B = [127 122 141 120 109 105]
Give the entry just left of the smallest entry.
A: 109
The entry just left of 122: 127
The entry just right of 109 -> 105

[[124, 126, 127, 119, 128, 131, 122, 125], [119, 135, 133, 132, 138, 131, 126, 138], [134, 131, 127, 127, 126, 113, 139, 115], [135, 129, 126, 141, 122, 120, 150, 125], [138, 123, 124, 137, 122, 129, 142, 136], [117, 130, 129, 113, 134, 128, 112, 125], [123, 121, 128, 129, 131, 134, 117, 134], [136, 126, 125, 136, 122, 115, 146, 123], [131, 123, 128, 136, 130, 135, 127, 137], [124, 131, 125, 124, 132, 138, 118, 134], [117, 137, 126, 118, 136, 131, 110, 122], [139, 126, 132, 143, 120, 127, 152, 135]]
The maximum?
Answer: 152
The entry just left of the smallest entry?
Answer: 131
The entry just right of the largest entry?
Answer: 135
The entry just right of 143 -> 120
The entry just left of the largest entry -> 127
The minimum?
Answer: 110
